Below are the code and all the weights of a small trained network. Each question names an input and a class and asks about switching units off, where a switched-off unit gives its printed mean instead of its output.

import numpy as np


def w(rows, s, z=0):
    codes = np.array(rows[::2]) - 128.0
    scale = np.full(codes.shape[1], s)
    scale[-1] = z or s
    return codes * scale


def norm(h):
    return h / np.sqrt((h * h).mean(-1, keepdims=True) + 1e-5)


def f(y):
    return y / 2 * (1 + np.tanh(0.7978845608 * (y + 0.044715 * y**3)))


def log_softmax(a):
    a = a - a.max(-1, keepdims=True)
    return a - np.log(np.exp(a).sum(-1, keepdims=True))


def net(x, mask):
    res = np.array(x, float).reshape(1, 8) / 4 @ E
    u = 0
    for l in range(4):
        y = f(norm(res) @ A[l][:, :-1].T + A[l][:, -1])
        res = res + np.where(mask[u : u + 3], y, B[l][:, -1]) @ B[l][:, :-1]
        u += 3
    return log_softmax(norm(res)[-1] @ U[:, :-1].T + U[:, -1])


A, B = {}, {}
E = w([
[128,126,130,128,128,127,129,131,128,127],'x0',
[129,125,129,128,129,127,127,130,126,133],'x1',
[126,125,130,129,128,129,128,128,126,127],'x2',
[149,191,205,9,116,148,66,160,103,128],'x3',
[127,125,131,128,126,129,128,127,127,124],'x4',
[132,122,127,113,122,36,154,146,28,126],'x5',
[185,77,120,124,253,135,89,103,106,101],'x6',
[128,123,131,128,128,132,128,130,128,129],'x7',
],0.00072)
A[0] = w([
[56,150,98,211,40,28,219,159,95,102,62],'0.n1',
[166,194,230,61,191,211,51,126,174,46,11],'0.n2',
[85,228,192,8,31,166,96,193,170,196,1],'0.n3',
],0.0015,0.00043)
B[0] = w([
[146,69,81,37,106,142,121,137,96,249,210],'0.n1',
[144,106,52,81,62,170,68,129,135,208,216],'0.n2',
[140,134,201,232,103,184,115,63,113,46,255],'0.n3',
],0.0014,0.00099)
A[1] = w([
[151,67,44,197,251,193,118,25,227,80,73],'1.n1',
[67,109,80,218,57,192,200,76,239,186,7],'1.n2',
[64,125,93,202,37,182,209,101,229,191,3],'1.n3',
],0.0015,0.00029)
B[1] = w([
[158,127,253,159,84,131,148,229,187,181,247],'1.n1',
[88,203,117,62,158,83,34,206,145,57,219],'1.n2',
[84,188,77,49,167,92,35,173,130,61,207],'1.n3',
],0.0017,0.0012)
A[2] = w([
[50,149,57,144,3,22,205,115,59,124,57],'2.n1',
[212,123,221,57,232,182,100,61,96,120,73],'2.n2',
[138,182,230,65,45,79,181,43,12,125,3],'2.n3',
],0.0016,0.00044)
B[2] = w([
[204,82,147,68,99,225,134,160,176,200,252],'2.n1',
[90,147,24,73,109,107,122,154,167,165,239],'2.n2',
[174,167,166,169,162,78,151,252,199,67,253],'2.n3',
],0.0015,0.00053)
A[3] = w([
[148,159,126,55,160,78,87,130,57,109,38],'3.n1',
[180,82,124,138,210,62,157,115,35,150,13],'3.n2',
[105,208,186,4,100,203,106,162,208,140,1],'3.n3',
],0.0024,0.00029)
B[3] = w([
[83,151,79,142,137,127,88,193,250,117,141],'3.n1',
[54,166,115,149,112,135,124,75,128,73,156],'3.n2',
[127,98,104,156,158,103,178,76,84,129,254],'3.n3',
],0.0021,0.0025)
U = w([
[45,204,48,65,173,57,43,195,190,59,249],'0',
[156,47,250,220,202,147,126,200,217,190,112],'1',
[112,34,52,53,40,100,199,172,66,254,96],'2',
[61,70,101,214,186,60,219,10,45,87,86],'3',
[111,204,205,152,34,225,85,14,93,55,102],'4',
[231,82,89,39,192,208,60,38,126,226,99],'5',
[237,180,238,97,67,68,203,214,64,98,98],'6',
],0.0063,0.0013)

Each question gives the input, the list of numbers given to net, and the class t.
The units are the neurons (one row each of A and B). Each row of codes is followed by its name. A weight is (code - 128) times the scale printed after its matrix; where a second scale follows, it is the last column's (A, B and U).
mask holds one flag per neuron, layer by layer. A switched-off neuron (its flag False) gives its mean, the last column of its row in B, instead of its output. The means were averaged over made-up inputs and are rounded, as every weight is.
A unit's drop is (log p(t) with every unit on - log p(t) with that unit switched off) / (log p(t) with every unit on - log p(t) with every unit switched off).
The circuit of an input: a set's keep is (log p(t) with only the set's units on - log p(t) with every unit switched off) / (log p(t) with every unit on - log p(t) with every unit switched off). Starting from all 12 units, units are removed one at a time, each time the one whose removal leaves the highest keep (on an exact tie, the one counted first), for as long as the keep stays at least 0.8.
units of the circuit, in order: the units of the circuit, biggest drop first
unit that matters most: the unit with the biggest drop
top k neurons: the k neurons with the biggest drops, biggest first
top k neurons in layer l: the k neurons of layer l with the biggest drops, biggest first
drop when u is switched off: that unit's drop, to one decimal
input [-7,4,-1,-6,-8,-5,0,-5], class 0: units of the circuit, in order : (1.n2)
input [3,-5,4,6,6,-2,2,-8], class 5: units of the circuit, in order : (0.n2; 3.n3)
input [5,-7,8,-6,2,-4,-7,0], class 0: top 2 neurons : (1.n2; 1.n3)
input [5,-2,-2,-5,4,4,0,-3], class 2: top 2 neurons : (0.n1; 2.n1)
input [2,7,8,5,-6,0,-1,-3], class 4: top 3 neurons : (0.n3; 1.n1; 0.n2)
input [-4,2,4,7,-1,-3,-1,-8], class 4: top 3 neurons : (0.n3; 0.n1; 2.n1)
input [-3,3,-4,-4,1,-2,1,-8], class 1: top 2 neurons in layer 3 : (3.n2; 3.n1)
input [2,4,-6,-8,2,-8,-1,2], class 0: top 3 neurons : (1.n2; 1.n3; 0.n3)
input [2,5,7,-3,8,-1,-4,4], class 0: top 2 neurons : (1.n3; 1.n2)
input [6,3,-7,-7,-7,2,0,5], class 2: top 2 neurons in layer 0 : (0.n1; 0.n3)
input [4,-2,-1,-6,-2,0,8,-3], class 1: top 3 neurons : (1.n1; 3.n3; 0.n1)
input [0,4,-3,-7,3,-2,4,0], class 1: top 2 neurons : (1.n1; 3.n3)
input [-1,4,-8,-4,8,0,-1,4], class 0: top 2 neurons in layer 3 : (3.n1; 3.n3)
input [5,0,7,-3,-4,-2,6,-8], class 1: unit that matters most : 1.n1
input [8,-5,7,0,6,5,0,0], class 2: top 3 neurons : (2.n1; 0.n1; 1.n2)
input [-4,-2,3,-1,-1,-3,5,1], class 1: top 2 neurons : (1.n1; 0.n1)
input [4,-2,6,-7,6,0,3,1], class 1: top 2 neurons : (1.n1; 3.n3)
input [7,-8,-4,3,-7,0,2,-7], class 5: top 2 neurons : (0.n2; 1.n2)
input [2,6,-1,3,-4,-1,0,-4], class 4: top 4 neurons : (0.n3; 0.n1; 2.n1; 0.n2)
input [-4,-2,4,-8,-2,6,-6,-5], class 2: units of the circuit, in order : (2.n1)
input [1,-1,4,0,-7,-4,0,3], class 0: top 2 neurons in layer 2 : (2.n1; 2.n3)
input [5,-8,-7,-3,-3,6,0,-5], class 2: top 2 neurons in layer 0 : (0.n1; 0.n3)
input [-2,-1,-6,-3,0,0,-4,8], class 0: top 2 neurons in layer 1 : (1.n3; 1.n2)
input [6,-3,-5,-5,5,0,-7,6], class 0: top 2 neurons in layer 1 : (1.n3; 1.n2)
input [1,0,-3,-3,0,4,-1,0], class 2: drop when 2.n1 is switched off : 0.4
